[-203  278  -55  361  -10  169  218 -228   43  432 -239  170  159 -200
 -127 -289   94   20 -271   88 -376 -187  -77 -122   25  223 -218   76
  -46 -194 -100  395   21   97 -365] -> pusa
[ -69    4  225  290 -346   35  256 -329  205 -214  197  165  -36  532
  219 -126  -39  304 -139 -256   69  205 -547 -151   48  288  -96  -48
   21 -276  528  205  127  262 -556] -> pusa
[ 130  -48  324  839 -323  105  388 -578   57  -90  220  187  -93    7
   10 -110  -26  180 -164 -146 -191  143 -483 -146  -77  248  -52   39
  181 -205  605  213  -52  171 -675] -> bizu
[-195  230   23  398  -12   72   76 -192   17  389 -245  197  197 -184
 -207 -362  159   31 -216  107 -316 -206  -46 -210  -42  179 -186   54
   35   -3 -195  464   -1   64 -449] -> kasi
[ -20  192   15  274  -52  115   69 -245   -1  436 -241  161  194 -183
  -85 -340   58   38 -218  -21 -258 -211 -123 -221   32  172 -139   84
  -23 -160  -38  354  -13   84 -386] -> dav
[ -91  -50  367  643 -329  155  552 -438   86   19  274  170 -121   73
   17 -111   49  216 -198 -165 -200  191 -474   47 -115  309  -99  -82
  172 -209  634  385    3  301 -700] -> kasi
[-226  161  -39  309  -17  158  115 -150   58  389 -167  190  202 -130
  -84 -296   96   84 -209   37 -269 -203  -64 -205   90  207 -167  172
  -24  -95 -124  370   31   95 -351] -> labiz
[-486 -124  184   -2 -154  461  468 -367  -68    8  446  104 -221  335
  190  -32  -33  255 -256 -286  -91  281 -426  215  -11  455 -236  -80
   45 -316  631  197  126  274 -558] -> peb
[ -92 -179  488  146 -433  214  175 -515  158  -47  345   31  -36  499
  194  -65   52  251  -85 -222   71  174 -499   83   89  427  -82 -155
   13   86  899  467  173  259 -414] -> burag
[-119  223   55  380  -53  110  129 -188  -21  423 -245  171  200 -234
 -119 -353  126   20 -227   30 -322 -179 -138 -154    0  120 -147   98
   35 -138 -110  345  -38   71 -422] -> pusa
[-214  189  -27  331  -22  144  136 -198  -41  398 -221  184  158 -270
 -172 -365  162   25 -192   39 -319 -184  -94 -161   -7  148 -180   91
   30 -142  -83  340   -5   75 -433] -> Kila
[ -45  169  -56  417  -73  104  -38 -400  -11  415 -339  252  197 -284
 -114 -387   26   47 -135   23 -282 -296   -5 -263   65  198  -68  132
   31  -88  -24  479  -79   88 -430] -> pas
[-191  159  -27  289   -1  189   94 -291  -33  477 -217  149  158 -155
 -129 -354  100   49 -242   -5 -308 -238  -43 -175   23  248 -164  119
  -54 -149  -18  459    8  127 -371] -> dav
[-161  161    1  373   23  156   76 -286  -37  408 -289  157  126 -201
 -128 -329   77   42 -223  121 -341 -271   15 -154   25  225 -148  151
  -45 -119  -60  397  -22   99 -377] -> pusa
[ -32  166   -5  492  -60   23   36 -323  -34  385 -280  190  174 -341
 -207 -395  154    6 -135   98 -315 -308  -22 -271   -9  137  -94  125
   -5  -97  -24  446  -38   77 -430] -> Kila
[-148  232  -22  259    1  187  130 -262   21  427 -331  174  100 -148
 -136 -329   51   15 -235  -13 -280 -196  -73 -106   40  347 -215   94
  -19 -147  -96  435  -14   87 -421] -> dav
[ 160  -49  275  261 -290  232  256 -567   28 -126 -101  147 -193  184
   15 -210  -94  194 -107 -373   47   86 -489  -41   21  498  -49  -33
   53 -300  729  374  -68  291 -813] -> Kila
[ -58  206    8  506 -108   16   21 -331  -23  406 -345  216  183 -278
 -210 -422  156  -24 -160   -2 -278 -268  -83 -262    1  196 -115  110
   29  -33 -131  528  -63   34 -511] -> bizu
[-161  -70  282  414 -201  315  553 -547  174  -34  157  202 -124  147
   47 -121  -83  240 -162 -395   -3  150 -429   59  -72  525 -248   -7
  178 -202  568  377  -70  321 -745] -> labiz
[ 111  -82  326  306 -474  176  337 -495  121 -110  265   88 -128  540
  230   19 -105  209 -184 -345   18  289 -601  -78   98  418  -47  -49
  -17 -263  842  223   97  335 -461] -> peb
[-115  257  -44  345  -40   88  190 -188   91  404 -305  222  174 -260
 -134 -342   74   25 -178  -84 -223 -210  -99 -191   54  219 -208  190
   16 -180 -208  392  -75  122 -471] -> labiz
[-162  208  -57  276  -28  189  201 -142   52  456 -260  195  129 -281
 -145 -320   81   19 -185   25 -296 -223   -9  -92   94  203 -217  162
   26 -158 -184  333  -27   84 -357] -> pas
[ -77  235   31  389  -23  109   89 -268   30  431 -352  195  184 -218
 -129 -358   45   28 -223   -6 -288 -270  -91 -233   20  209 -137  125
    8  -85 -156  436  -82   90 -446] -> pusa
[ 130 -153  211  275 -378   34  200 -472   77  -74   46  175 -223  369
  245 -121 -144  238 -106 -225   74  142 -459 -101   87  328  -11  -80
  -84 -287  789  207   74  278 -553] -> pas
[-177  211    1  390  -83  160  172 -235    2  433 -215  158  196 -200
 -140 -326  114    0 -254  -33 -332 -194 -142 -174   21  213 -179   97
   23  -91 -154  451  -21   56 -468] -> bizu
[ 320 -169  305  542 -388   -4   15 -664  -25 -234   88  221 -130  190
   34 -193   33  160  -49 -149   41   15 -389 -285   82  362  138 -101
   28 -136  743  332   70  158 -549] -> bizu
[-309 -169  238    7 -296  328  267 -446   11  -53  385   15 -162  536
  217 -137   94  319 -135 -306   13  281 -343  107   34  390 -154  -47
  -33 -291  871  295  233  376 -510] -> dal
[ 138 -122  303  648 -196   74  291 -837  133  -15  -42  247 -129  -29
   98 -170 -108  267  -78 -233  -31   30 -401  -86 -136  423   -4 -114
   73 -169  874  424 -113  299 -658] -> dav
[ 138  -19  280  438 -500   95  156 -547   97  -97  354  147   45  384
   80 -100    7  189 -162 -295   12  129 -585 -384  159  231  -40   21
  -23 -219  658  237  109  247 -401] -> peb
[  97 -271  482   72 -338  233  255 -362   74  -85  109    7 -222  502
  124  -82 -113  222 -149 -285  132   90 -492   43  175  467  -87  -47
  -69 -148  800  191   66  247 -470] -> pusa
[ -72  249  -56  436 -125   91   92 -306   57  391 -280  229  236 -214
 -212 -374  144   16 -181  -77 -252 -218 -100 -282   40  223 -156   81
    1 -154  -92  506  -25   93 -431] -> labiz
[-138  184   15  240  -15  149  116 -242   17  476 -322  148  137 -150
  -89 -374   37   36 -229  -52 -268 -231  -70 -118   39  237 -160  116
   -3 -136  -31  427  -48  124 -424] -> burag
[-150  193    5  375  -18  133  185 -155   -4  450 -273  200  131 -233
 -151 -347   89   30 -260   51 -332 -216  -81 -169   40  211 -170  148
   22 -180 -162  348  -29   99 -465] -> kasi
[ 420  -28  392  451 -473 -130   48 -635  182 -249  224  178   23  515
  173  -86  -23   97  -93 -308  171  165 -665 -346  104  355  141  -95
   39   25  725  395   86  183 -517] -> bizu
[ -78  -81  356  -23 -299  254  456 -177   83  -87  136  -74 -352  780
  257  -23  -61  162 -313 -265   62  388 -576  225   71  565 -253 -113
 -117 -351  806   62  268  327 -514] -> dav
[-371  -34  295  216 -218  459  573 -462  118  187  369   33 -231  207
   45  -26   -7  209 -214 -379 -182  300 -406  276  -40  487 -205    7
   25 -160  759  528    1  336 -595] -> labiz
[  -7  -91  319  493 -318  270  278 -790   79   48  102  233  -91  -15
   89 -185 -107  245  -89 -327  -62   74 -435  -31  -66  433  -80 -145
  154  -96  792  513  -89  251 -731] -> pas
[   6  241   53  404 -105  113   81 -300  -22  449 -273  145  260 -214
 -153 -367   88   15 -209  -49 -301 -234 -135 -210  -31  142 -100   81
   34 -147  -26  459  -70   98 -466] -> pusa
[-219  -44  213  104 -365  157  351 -242  187 -155  254  149 -186  561
  288  -25 -119  296 -211 -248    9  249 -571  -50  167  393 -136 -174
  -92 -275  557  226  194  240 -473] -> pusa
[-177  210  -88  365    8  106   79 -251  -12  362 -307  162  169 -182
 -166 -356  105   21 -204   70 -333 -258   -4 -218    0  208 -156  140
  -16 -152 -141  413  -14  103 -422] -> Kila
[-332  267  -56  171   13  181  206  -29   33  358 -222  169   90 -123
 -141 -268  116   19 -234  126 -324 -139  -21  -42   78  226 -288   77
  -27 -141 -280  299   60   55 -321] -> pusa
[ 303  104  236  461 -555  -61  168 -338  120 -235  -18  217  -73  522
   53 -122  -16  110 -190 -151   42  173 -651 -322  212  314  -27  -52
  -45 -289  491  208  144  199 -545] -> pusa
[-209  183  -10  213  -53  191  134 -221    6  468 -260  146  173 -197
  -89 -383   72   51 -215 -129 -277 -176 -129 -144   41  212 -171   92
   -2 -134  -57  448  -43   98 -493] -> bizu
[ -88  276  -55  405 -151  123   45 -277   -9  423 -284  278  253 -245
 -206 -435  134   25 -191  -46 -284 -211 -134 -313   65  114 -119  106
   84 -124 -139  461  -48   93 -488] -> pas
[-253  269  -41  253   -6  196   57 -278   41  388 -304  181  179 -106
 -114 -355   86   63 -227  -20 -279 -189  -91 -186   40  261 -208   89
  -38 -128 -121  433   -1   98 -402] -> pusa
[-108  -65  284  344 -242  339  448 -612   56   52  247   55  -96  301
  131  -83  -77  211 -222 -378  -99  244 -499   69  -37  454 -162   39
   49 -317  870  284   -5  374 -562] -> peb
[-236 -118  335  310 -241  136  421 -238  197 -156  349   95 -208  485
   59  -41  -43  215 -113 -209    7  179 -297   41   27  400 -223  -21
  126  -12  406  259   94  230 -403] -> burag
[ 136  -43  248  562 -407  151  314 -758   75   43   89  242   28   59
  119 -208  -76  216 -152 -402  -78   90 -546 -193   23  350   -2 -116
  127 -295  811  471  -56  303 -719] -> dal
[   2  221   17  429  -17   35   94 -283   14  416 -286  203  194 -313
 -197 -382   99   -8 -166   25 -269 -282  -25 -225  -24  180 -163  107
   54 -108 -161  409  -70   62 -412] -> dav
[-116  218  -35  249   -8  153   54 -233   13  413 -309  153  217 -181
 -124 -373   87   58 -199    6 -281 -243  -14 -208   31  157 -155  124
  -35 -184  -98  365  -28  112 -364] -> pusa
[  27   41  210  354 -434  110  267 -454    3  -56  162  244 -127  255
  171  -29  -31  185 -176 -138  -77  284 -617  -62   86  266   -1  -64
   19 -281  704  194   72  252 -588] -> peb
[-187  223  -47  241  -22  130   48 -235  -28  440 -209  180  192 -252
 -167 -416  164   20 -168  -27 -265 -222  -12 -202   20  161 -223  149
   -7 -163 -181  411  -14   80 -385] -> dav
[ -52 -186  442  287 -296  103  159 -536   84  -62  168   94 -158  325
  211 -141   58  261  -62 -206   63  247 -458   22 -135  401 -122 -259
  -31   39  878  379  120  249 -557] -> kasi
[-114 -144  375  232 -367  462  291 -618   -8   68  438   56   63  331
  196  -95   33  250 -203 -328  -84  203 -498   13   26  356  -80   30
   95 -203  869  339   88  336 -527] -> pusa
[ -50  197   -8  517  -98   38  -11 -289  -74  399 -253  212  250 -248
 -209 -389  129   10 -191   10 -316 -312  -49 -348   47  109  -74  142
   71  -71 -217  472  -59   43 -461] -> dal
[-117  223  -15  365  -26   98   97 -201   16  362 -316  216  138 -222
 -180 -390  101   35 -179   57 -276 -263   18 -184   30  196 -178  162
   68 -117 -202  385  -39   89 -434] -> burag
[  72  178   14  548  -71   16   85 -292  -56  390 -279  148  212 -308
 -239 -339  105  -24 -204   93 -367 -326    0 -259   29  114  -81   96
   29 -141 -114  428  -59   51 -405] -> dal
[ -55 -198  234  638 -379  286  469 -556  -48   15  371  214 -126  -50
   19 -156    1  186 -171 -195 -223   46 -361  -78   66  320 -101    4
  112 -327  648  367    9  245 -580] -> pas
[-182  -35  268  422 -325  152  375 -544   23  -13  144  233 -140   34
   22 -237   56  168  -78 -335  -42  172 -483   36 -100  368 -172  -67
  188 -203  558  419  -58  232 -805] -> Kila
[ 198  -82  373  342 -366   72  131 -650  -28  -38   18   42 -106  373
   99 -145  -43  109 -165 -275   42  117 -508  -57  -54  426  -74  -68
  -34 -178  770  348    1  245 -620] -> peb
[-129  135  -34  212  -39  161  122 -235  -15  440 -290  125  167 -249
  -96 -337   37   41 -166  -60 -278 -237  -21  -87   43  192 -132  123
    0 -193  -37  385  -66  100 -442] -> bizu
[  69  -49  264  308 -384  129  266 -562   94  -72  110  174 -101  361
  199 -119 -129  233 -183 -332   28  152 -604 -124   85  414  -55  -89
   -8 -316  726  306   55  293 -625] -> dav
[ -69  156   96  411  -21   97   95 -184  -12  456 -277  181  178 -257
 -158 -392  117   65 -207   33 -295 -239  -69 -198  -46  152 -112  139
   67  -60 -102  410  -71   97 -520] -> kasi
[-329  -51  273  389 -289  456  617 -506   24  123  391   99 -149   90
  -23 -111   70  247 -229 -347 -224  223 -412  154  -66  400 -205    2
  123 -330  727  418    2  365 -623] -> peb
[-133  188  -22  203  -68  222  202 -145   17  428 -233  148  159 -189
 -132 -323   24   22 -232  -91 -289 -239 -130 -179  119  238 -175  170
   15 -211 -141  364  -47  108 -451] -> Kila
[-148  233  -62  186  -50  156   38 -288  -28  444 -330  199  215 -234
 -146 -343  134   42 -152  -17 -244 -201  -13 -134  -22  190 -148   68
    6 -122  -64  436  -55  121 -403] -> peb
[ 195  -51  320  767 -390  188  348 -757   -6   31   25  273  -84 -116
  -97 -213  -56  131 -179 -300 -182   65 -513 -184  -30  389  -33  -62
  156 -256  676  486 -167  227 -793] -> kasi
[  93 -211  339  521 -216    6  106 -506 -114 -270    1   60 -239  295
   71 -113  -49  211  -82   44  -81   64 -255   34 -112  343   -9 -157
    9 -147  717  239   59  206 -552] -> burag
[ 218 -135  334  499 -557  121  178 -664   84 -159  289  138   15  372
  127 -141  -62  289 -104 -439   47   66 -575 -329  126  334   54 -128
   47 -260  836  428   85  298 -597] -> dal
[-285 -117  242  179 -291  305  384 -481   54    7  278   92 -115  371
  178 -135  -43  250 -221 -349  -49  229 -508   47   -1  400 -183  -79
   30 -243  707  323   87  281 -658] -> bizu
[ 162  -84  281  418 -459   31  122 -604  103 -126  100  232  -30  425
  154 -158  -72  179 -132 -324   90  186 -617 -233   75  410  -36 -105
   48 -211  715  306   49  193 -619] -> kasi
[ 195 -169  248  567 -413   20  168 -596  -70  -20  138  177 -175   82
   54 -208   22  189  -88 -157 -116   65 -357 -230   43  226   58  -21
  -82 -314  817  364   28  283 -507] -> dav
[ -38  -34  301  614 -371  146  252 -717   39   28  240  202   29   12
   98 -236   11  198  -97 -346  -75  110 -485 -144 -118  248  -73 -111
  176 -126  732  500  -45  270 -731] -> pas
